Below is a small trained network, with its code and all its weights. Each question gives an input and a target symbol and asks what happens when units are switched off, that is, made to give their printed mean instead of their output.

import numpy as np


def w(rows, s, z=0):
    codes = np.array(rows[::2]) - 128.0
    scale = np.full(codes.shape[1], s)
    scale[-1] = z or s
    return codes * scale


def norm(h):
    return h / np.sqrt((h * h).mean(-1, keepdims=True) + 1e-5)


def softmax(a):
    e = np.exp(a - a.max(-1, keepdims=True))
    return e / e.sum(-1, keepdims=True)


def log_softmax(a):
    a = a - a.max(-1, keepdims=True)
    return a - np.log(np.exp(a).sum(-1, keepdims=True))


def net(x, mask):
    ids = ['ΣΦβγδεηθμξτψω'.index(c) for c in x.split()]
    T = len(ids)
    res = E[ids] + P[:T]
    u = 0
    for l in range(3):
        r = norm(res)
        for j in range(2):
            rows = slice(4 * j, 4 * j + 4)
            q, k, v = (r @ M[l][rows].T for M in (Q, K, V))
            z = softmax(np.where(np.tri(T) > 0, q @ k.T / 4**0.5, -1e9)) @ v
            o = O[l][rows]
            res = res + np.where(mask[u + j], z, o[:, -1]) @ o[:, :-1]
        u += 2
    return log_softmax(norm(res)[-1] @ U[:, :-1].T + U[:, -1])


Q, K, V, O = {}, {}, {}, {}
E = w([
[89,170,250],'Σ',
[102,137,135],'Φ',
[146,123,123],'β',
[183,172,109],'γ',
[108,77,140],'δ',
[157,108,113],'ε',
[174,166,115],'η',
[95,69,143],'θ',
[104,94,50],'μ',
[100,70,141],'ξ',
[85,58,146],'τ',
[98,71,142],'ψ',
[78,69,143],'ω',
],0.017)
P = w([
[4,166,166],'0',
[2,89,161],'1',
[77,112,148],'2',
[73,115,141],'3',
[99,135,133],'4',
[115,127,122],'5',
[127,127,126],'6',
[153,111,110],'7',
[120,115,128],'8',
[136,129,118],'9',
[134,103,120],'10',
[141,121,122],'11',
[87,117,139],'12',
[146,88,125],'13',
],0.0027)
Q[0] = w([
[57,58,146],'L0H1',
[214,98,112],'L0H1',
[84,175,188],'L0H1',
[92,107,58],'L0H1',
[255,196,127],'L0H2',
[207,193,191],'L0H2',
[222,196,154],'L0H2',
[140,199,128],'L0H2',
],0.0095)
K[0] = w([
[71,95,166],'L0H1',
[196,137,92],'L0H1',
[77,159,215],'L0H1',
[140,98,135],'L0H1',
[254,44,100],'L0H2',
[165,72,67],'L0H2',
[150,41,86],'L0H2',
[146,109,55],'L0H2',
],0.0092)
V[0] = w([
[253,152,11],'L0H1',
[253,223,209],'L0H1',
[168,103,140],'L0H1',
[87,203,144],'L0H1',
[147,164,45],'L0H2',
[84,105,59],'L0H2',
[57,177,92],'L0H2',
[165,92,46],'L0H2',
],0.0062)
O[0] = w([
[51,105,131,44],'L0H1',
[69,237,176,3],'L0H1',
[90,129,128,137],'L0H1',
[171,170,118,78],'L0H1',
[140,85,130,55],'L0H2',
[140,108,111,131],'L0H2',
[253,118,101,146],'L0H2',
[120,50,136,67],'L0H2',
],0.0081,0.0025)
Q[1] = w([
[142,125,147],'L1H1',
[126,145,135],'L1H1',
[97,131,117],'L1H1',
[86,115,79],'L1H1',
[118,141,131],'L1H2',
[170,83,82],'L1H2',
[158,3,185],'L1H2',
[176,86,183],'L1H2',
],0.013)
K[1] = w([
[154,152,136],'L1H1',
[136,77,121],'L1H1',
[23,151,89],'L1H1',
[37,133,30],'L1H1',
[93,113,173],'L1H2',
[172,215,2],'L1H2',
[109,35,21],'L1H2',
[131,50,66],'L1H2',
],0.0084)
V[1] = w([
[149,163,33],'L1H1',
[133,124,96],'L1H1',
[204,164,142],'L1H1',
[157,113,254],'L1H1',
[87,120,150],'L1H2',
[70,172,146],'L1H2',
[109,212,50],'L1H2',
[85,146,91],'L1H2',
],0.0095)
O[1] = w([
[94,69,66,116],'L1H1',
[161,107,99,146],'L1H1',
[175,180,195,108],'L1H1',
[32,213,225,126],'L1H1',
[228,173,99,102],'L1H2',
[216,17,105,1],'L1H2',
[112,58,4,18],'L1H2',
[194,126,79,93],'L1H2',
],0.0048,0.0021)
Q[2] = w([
[255,209,117],'L2H1',
[175,135,95],'L2H1',
[165,102,68],'L2H1',
[117,60,117],'L2H1',
[66,29,137],'L2H2',
[52,28,216],'L2H2',
[35,110,159],'L2H2',
[75,35,122],'L2H2',
],0.0092)
K[2] = w([
[182,175,74],'L2H1',
[82,159,85],'L2H1',
[102,129,88],'L2H1',
[127,108,140],'L2H1',
[5,97,110],'L2H2',
[57,117,137],'L2H2',
[66,77,188],'L2H2',
[62,122,105],'L2H2',
],0.014)
V[2] = w([
[168,174,135],'L2H1',
[44,162,211],'L2H1',
[243,172,93],'L2H1',
[164,198,34],'L2H1',
[115,104,135],'L2H2',
[226,152,192],'L2H2',
[16,65,85],'L2H2',
[1,85,166],'L2H2',
],0.009)
O[2] = w([
[93,227,136,87],'L2H1',
[81,111,70,142],'L2H1',
[130,69,158,65],'L2H1',
[64,38,233,5],'L2H1',
[131,210,211,153],'L2H2',
[255,61,209,94],'L2H2',
[91,232,40,204],'L2H2',
[112,230,115,225],'L2H2',
],0.005,0.0026)
U = w([
[136,201,233,191],'Σ',
[171,63,169,254],'Φ',
[103,143,132,127],'β',
[9,73,169,101],'γ',
[161,152,143,60],'δ',
[90,157,107,164],'ε',
[85,114,152,54],'η',
[189,152,128,34],'θ',
[123,34,51,196],'μ',
[185,156,128,63],'ξ',
[153,134,125,28],'τ',
[209,159,120,34],'ψ',
[145,135,121,88],'ω',
],0.011,0.0047)

Each question gives the input, a string of symbols that net reads in full, and the target symbol t.
The units are the heads (4 rows each of Q, K, V and O). Each row of codes is followed by its name. A weight is (code - 128) times the scale printed after its matrix; where a second scale follows, it is the last column's (O and U).
mask holds one flag per head, layer by layer. A switched-off head (its flag False) gives its mean, the last column of its rows in O, instead of its output. The means were averaged over made-up inputs and are rounded, as every weight is.
A unit's drop is (log p(t) with every unit on - log p(t) with that unit switched off) / (log p(t) with every unit on - log p(t) with every unit switched off).
The circuit of an input: a set's keep is (log p(t) with only the set's units on - log p(t) with every unit switched off) / (log p(t) with every unit on - log p(t) with every unit switched off). Starting from all 6 units, units are removed one at a time, each time the one whose removal leaves the highest keep (on an exact tie, the one counted first), for as long as the keep stays at least 0.8.
units of the circuit, in order: the units of the circuit, biggest drop first
most important unit: the unit with the biggest drop
heads that matter: for each layer, one digit per head in row order, 1 if its drop is at least 0.15 and else 0, layers parted by /
input β γ Φ γ ξ ω, target Φ: heads that matter => 11 / 00 / 01
input β η ξ θ δ, target Φ: units of the circuit, in order => L0H2, L2H2
input μ τ η γ, target μ: units of the circuit, in order => L1H2, L0H1, L2H1, L1H1
input Σ ξ γ ψ δ, target Σ: units of the circuit, in order => L1H2
input θ ψ γ γ δ μ ω θ η Φ τ ψ τ, target Φ: heads that matter => 11 / 00 / 10
input γ Φ γ γ η, target Φ: heads that matter => 00 / 01 / 01
input γ γ ω ξ θ γ γ Φ ψ θ δ θ, target Φ: units of the circuit, in order => L0H1, L1H2
input θ μ γ τ, target μ: units of the circuit, in order => L0H1, L2H2
input Σ ψ Σ δ Φ Σ μ Φ ψ, target Φ: heads that matter => 11 / 00 / 01
input γ μ γ ψ γ θ η, target μ: units of the circuit, in order => L1H2, L2H2
input ε θ Σ γ ψ, target Σ: units of the circuit, in order => L1H2, L0H2
input Σ τ γ, target Σ: heads that matter => 10 / 10 / 01
input ψ δ δ δ γ γ ξ η, target γ: units of the circuit, in order => L2H1, L1H2, L0H1
input ξ γ δ θ τ δ Φ γ ξ, target Φ: units of the circuit, in order => L0H1, L0H2, L1H2, L2H1
input θ γ Φ τ, target Φ: heads that matter => 11 / 00 / 00
input η γ Σ ω, target Σ: most important unit => L0H1
input β μ μ Φ ξ ψ δ ψ θ ξ η θ τ ψ, target Φ: units of the circuit, in order => L0H2, L2H1
input θ ψ ψ Σ ψ δ η, target Σ: units of the circuit, in order => L0H1, L2H2
input γ γ γ ω η ψ Σ Σ ξ, target Σ: heads that matter => 10 / 00 / 00
input γ ξ γ Σ ψ ω, target Σ: most important unit => L1H2
input η Σ θ, target Σ: heads that matter => 00 / 00 / 00
input δ θ Φ ω, target Φ: heads that matter => 11 / 10 / 01
